Below are the code and all the weights of a small trained network. Each question names an input and a class and asks about switching units off, where a switched-off unit gives its printed mean instead of its output.

import numpy as np


def w(rows, s, z=0):
    codes = np.array(rows[::2]) - 128.0
    scale = np.full(codes.shape[1], s)
    scale[-1] = z or s
    return codes * scale


def norm(h):
    return h / np.sqrt((h * h).mean(-1, keepdims=True) + 1e-5)


def f(y):
    return y / 2 * (1 + np.tanh(0.7978845608 * (y + 0.044715 * y**3)))


def log_softmax(a):
    a = a - a.max(-1, keepdims=True)
    return a - np.log(np.exp(a).sum(-1, keepdims=True))


def net(x, mask):
    res = np.array(x, float).reshape(1, 6) / 4 @ E
    u = 0
    for l in range(3):
        y = f(norm(res) @ A[l][:, :-1].T + A[l][:, -1])
        res = res + np.where(mask[u : u + 8], y, B[l][:, -1]) @ B[l][:, :-1]
        u += 8
    return log_softmax(norm(res)[-1] @ U[:, :-1].T + U[:, -1])


A, B = {}, {}
E = w([
[72,165,100,122,207,33],'x0',
[207,95,46,173,118,139],'x1',
[24,124,90,147,101,120],'x2',
[93,203,170,208,218,114],'x3',
[183,255,125,135,88,58],'x4',
[141,188,47,174,89,138],'x5',
],0.0066)
A[0] = w([
[166,195,120,117,74,125,2],'0.n0',
[97,159,173,60,158,106,152],'0.n1',
[19,221,129,178,157,117,86],'0.n2',
[123,186,174,164,91,146,34],'0.n3',
[192,105,159,169,150,136,100],'0.n4',
[132,192,76,200,189,143,150],'0.n5',
[2,120,207,155,134,176,77],'0.n6',
[118,128,105,105,233,101,3],'0.n7',
],0.0093,0.0031)
B[0] = w([
[114,184,107,104,135,158,159],'0.n0',
[153,120,90,135,136,120,200],'0.n1',
[183,150,191,201,145,42,253],'0.n2',
[113,161,84,135,138,190,151],'0.n3',
[143,108,154,145,85,89,164],'0.n4',
[135,102,137,174,162,126,215],'0.n5',
[178,124,175,104,134,99,233],'0.n6',
[161,142,101,79,145,252,164],'0.n7',
],0.013,0.0046)
A[1] = w([
[149,140,145,210,59,153,158],'1.n0',
[84,207,87,80,112,167,92],'1.n1',
[63,166,152,212,185,69,40],'1.n2',
[55,254,209,145,58,145,30],'1.n3',
[206,225,127,180,143,141,253],'1.n4',
[27,87,14,167,124,156,118],'1.n5',
[118,228,96,102,117,184,15],'1.n6',
[29,48,122,162,100,33,101],'1.n7',
],0.0072,0.0027)
B[1] = w([
[31,176,214,65,226,83,174],'1.n0',
[107,88,147,51,172,162,130],'1.n1',
[210,119,226,140,254,125,174],'1.n2',
[184,180,119,63,163,89,146],'1.n3',
[100,195,96,168,112,27,254],'1.n4',
[18,112,51,224,155,70,150],'1.n5',
[82,150,91,45,110,170,131],'1.n6',
[84,77,80,152,162,100,144],'1.n7',
],0.0074,0.0063)
A[2] = w([
[136,156,99,228,157,161,227],'2.n0',
[155,192,140,193,111,42,161],'2.n1',
[154,77,137,95,202,131,5],'2.n2',
[98,145,191,91,241,152,79],'2.n3',
[111,2,169,83,113,133,172],'2.n4',
[189,199,150,118,89,210,185],'2.n5',
[182,118,147,203,138,139,163],'2.n6',
[143,175,159,82,116,132,213],'2.n7',
],0.0097,0.0026)
B[2] = w([
[139,80,184,203,107,20,186],'2.n0',
[150,58,173,110,197,87,255],'2.n1',
[103,134,30,24,112,241,147],'2.n2',
[226,219,28,37,120,44,167],'2.n3',
[77,138,215,192,2,229,207],'2.n4',
[94,190,5,180,182,108,155],'2.n5',
[208,85,248,43,100,84,185],'2.n6',
[96,5,51,137,253,209,166],'2.n7',
],0.0068,0.0083)
U = w([
[122,218,55,33,183,169,153],'0',
[116,45,244,112,36,220,1],'1',
[11,81,61,235,118,113,64],'2',
[209,140,183,154,245,6,229],'3',
],0.014,0.0025)

Each question gives the input, the list of numbers given to net, and the class t.
The units are the neurons (one row each of A and B). Each row of codes is followed by its name. A weight is (code - 128) times the scale printed after its matrix; where a second scale follows, it is the last column's (A, B and U).
mask holds one flag per neuron, layer by layer. A switched-off neuron (its flag False) gives its mean, the last column of its row in B, instead of its output. The means were averaged over made-up inputs and are rounded, as every weight is.
A unit's drop is (log p(t) with every unit on - log p(t) with that unit switched off) / (log p(t) with every unit on - log p(t) with every unit switched off).
The circuit of an input: a set's keep is (log p(t) with only the set's units on - log p(t) with every unit switched off) / (log p(t) with every unit on - log p(t) with every unit switched off). Starting from the 12 units with the biggest drops (on a tie, the unit counted first), units are removed one at a time, each time the one whose removal leaves the highest keep (on an exact tie, the one counted first), for as long as the keep stays at least 0.8.
units of the circuit, in order: the units of the circuit, biggest drop first
unit that matters most: the unit with the biggest drop
k most important neurons: the k neurons with the biggest drops, biggest first
top k neurons in layer l: the k neurons of layer l with the biggest drops, biggest first
drop of u: that unit's drop, to one decimal
input [6,6,-1,-6,5,8], class 2: units of the circuit, in order	(0.n2 0.n6 1.n2)
input [5,-3,-5,-5,-7,3], class 1: unit that matters most	2.n4
input [4,0,-7,4,-7,0], class 0: units of the circuit, in order	(0.n7 2.n2)
input [7,7,6,-6,3,4], class 2: units of the circuit, in order	(0.n2 1.n5)
input [-6,3,1,-5,4,-2], class 0: units of the circuit, in order	(0.n2 2.n5 2.n0)
input [2,1,0,-2,-1,6], class 2: top 3 neurons in layer 0	(0.n2 0.n6 0.n4)
input [-1,2,-6,4,-3,-4], class 1: top 2 neurons in layer 0	(0.n2 0.n4)
input [-4,-2,0,-5,3,-4], class 1: 2 most important neurons	(1.n4 2.n4)
input [-7,-8,-7,5,-3,-5], class 1: 2 most important neurons	(0.n2 2.n4)
input [1,2,3,-8,-7,-1], class 2: top 2 neurons in layer 1	(1.n5 1.n7)
input [-5,3,1,-2,8,-5], class 0: 2 most important neurons	(0.n2 0.n0)
input [-1,0,-6,-8,8,-2], class 0: top 4 neurons in layer 0	(0.n2 0.n0 0.n5 0.n6)
input [-4,1,-8,-3,6,2], class 0: top 2 neurons in layer 1	(1.n6 1.n2)
input [5,-6,-1,-8,-5,8], class 2: unit that matters most	1.n5
input [7,-6,2,-8,-1,3], class 2: drop of 2.n6	0.0
input [-4,4,0,-3,2,-4], class 1: drop of 0.n2	0.2
input [3,6,3,-7,-3,0], class 2: drop of 1.n5	0.1
input [1,0,5,1,-3,-7], class 1: drop of 2.n4	0.2
